Here is a tiny trained network, its code and every weight. The questions are about switching its units off for an input and a class, where a switched-off unit gives its printed mean instead of its output.

import numpy as np


def w(rows, s, z=0):
    codes = np.array(rows[::2]) - 128.0
    scale = np.full(codes.shape[1], s)
    scale[-1] = z or s
    return codes * scale


def norm(h):
    return h / np.sqrt((h * h).mean(-1, keepdims=True) + 1e-5)


def f(y):
    return np.maximum(y, 0)


def log_softmax(a):
    a = a - a.max(-1, keepdims=True)
    return a - np.log(np.exp(a).sum(-1, keepdims=True))


def net(x, mask):
    res = np.array(x, float).reshape(1, 5) / 4 @ E
    u = 0
    for l in range(2):
        y = f(norm(res) @ A[l][:, :-1].T + A[l][:, -1])
        res = res + np.where(mask[u : u + 3], y, B[l][:, -1]) @ B[l][:, :-1]
        u += 3
    return log_softmax(norm(res)[-1] @ U[:, :-1].T + U[:, -1])


A, B = {}, {}
E = w([
[94,177,96,247,140,83],'x0',
[131,127,127,130,129,134],'x1',
[121,135,132,123,123,116],'x2',
[50,87,146,149,85,177],'x3',
[83,200,54,98,82,133],'x4',
],0.012)
A[0] = w([
[123,66,255,120,64,154,30],'L0N1',
[146,123,76,43,102,137,2],'L0N2',
[165,84,137,43,81,137,223],'L0N3',
],0.0097,0.0057)
B[0] = w([
[93,61,82,120,173,69,196],'L0N1',
[176,229,127,151,4,147,159],'L0N2',
[128,108,123,88,216,195,254],'L0N3',
],0.013,0.0072)
A[1] = w([
[12,49,167,188,37,164,7],'L1N1',
[187,87,204,200,100,75,9],'L1N2',
[6,40,168,115,55,225,7],'L1N3',
],0.019,0.0019)
B[1] = w([
[195,115,102,6,219,193,234],'L1N1',
[119,150,221,143,76,135,182],'L1N2',
[89,146,158,233,36,67,253],'L1N3',
],0.018,0.012)
U = w([
[194,79,202,87,212,169,122],'0',
[107,197,197,207,15,123,253],'1',
[156,199,7,46,101,210,61],'2',
[112,221,2,211,142,38,92],'3',
[67,5,120,182,113,98,82],'4',
],0.016,0.0037)

Each question gives the input, the list of numbers given to net, and the class t.
The units are the neurons (one row each of A and B). Each row of codes is followed by its name. A weight is (code - 128) times the scale printed after its matrix; where a second scale follows, it is the last column's (A, B and U).
mask holds one flag per neuron, layer by layer. A switched-off neuron (its flag False) gives its mean, the last column of its row in B, instead of its output. The means were averaged over made-up inputs and are rounded, as every weight is.
A unit's drop is (log p(t) with every unit on - log p(t) with that unit switched off) / (log p(t) with every unit on - log p(t) with every unit switched off).
The circuit of an input: a set's keep is (log p(t) with only the set's units on - log p(t) with every unit switched off) / (log p(t) with every unit on - log p(t) with every unit switched off). Starting from all 6 units, units are removed one at a time, each time the one whose removal leaves the highest keep (on an exact tie, the one counted first), for as long as the keep stays at least 0.8.
units of the circuit, in order: the units of the circuit, biggest drop first
most important unit: the unit with the biggest drop
top k neurons: the k neurons with the biggest drops, biggest first
k most important neurons of layer l: the k neurons of layer l with the biggest drops, biggest first
input [-5,1,2,5,1], class 1: units of the circuit, in order : [L1N3]
input [0,1,-2,1,-3], class 4: top 2 neurons : [L1N1; L0N1]
input [-5,0,-4,-4,1], class 2: top 4 neurons : [L0N2; L1N3; L1N2; L1N1]
input [8,4,-6,-7,0], class 1: top 2 neurons : [L0N3; L1N1]
input [0,-8,-3,4,-3], class 4: top 2 neurons : [L0N1; L1N3]
input [4,1,-8,2,-4], class 0: top 2 neurons : [L1N1; L1N3]
input [1,-5,-3,0,-5], class 1: top 3 neurons : [L0N3; L1N2; L1N1]
input [3,8,1,4,2], class 2: top 2 neurons : [L1N1; L0N3]
input [-7,6,-5,8,-1], class 4: top 3 neurons : [L0N1; L1N3; L1N2]
input [1,7,-2,-3,3], class 3: units of the circuit, in order : [L1N1; L0N3; L1N2; L1N3]
input [-8,7,-7,1,-2], class 4: units of the circuit, in order : [L1N1; L0N1]
input [8,-5,1,-7,-3], class 1: 2 most important neurons of layer 1 : [L1N2; L1N1]
input [1,-7,-5,5,6], class 2: top 3 neurons : [L1N1; L0N3; L1N2]
input [8,6,8,6,1], class 2: units of the circuit, in order : [L1N1]
input [-5,-7,-8,5,-7], class 4: units of the circuit, in order : [L0N1; L1N3]
input [7,7,8,-6,-8], class 1: 2 most important neurons of layer 1 : [L1N2; L1N1]
input [2,-3,-4,6,-4], class 0: top 2 neurons : [L1N1; L0N3]
input [-1,4,-6,3,0], class 4: 2 most important neurons of layer 0 : [L0N1; L0N2]
input [-6,7,8,4,-2], class 4: 2 most important neurons of layer 0 : [L0N1; L0N3]
input [-7,2,6,5,5], class 1: most important unit : L1N3
input [4,-6,-5,-6,-8], class 1: top 2 neurons : [L1N2; L1N1]
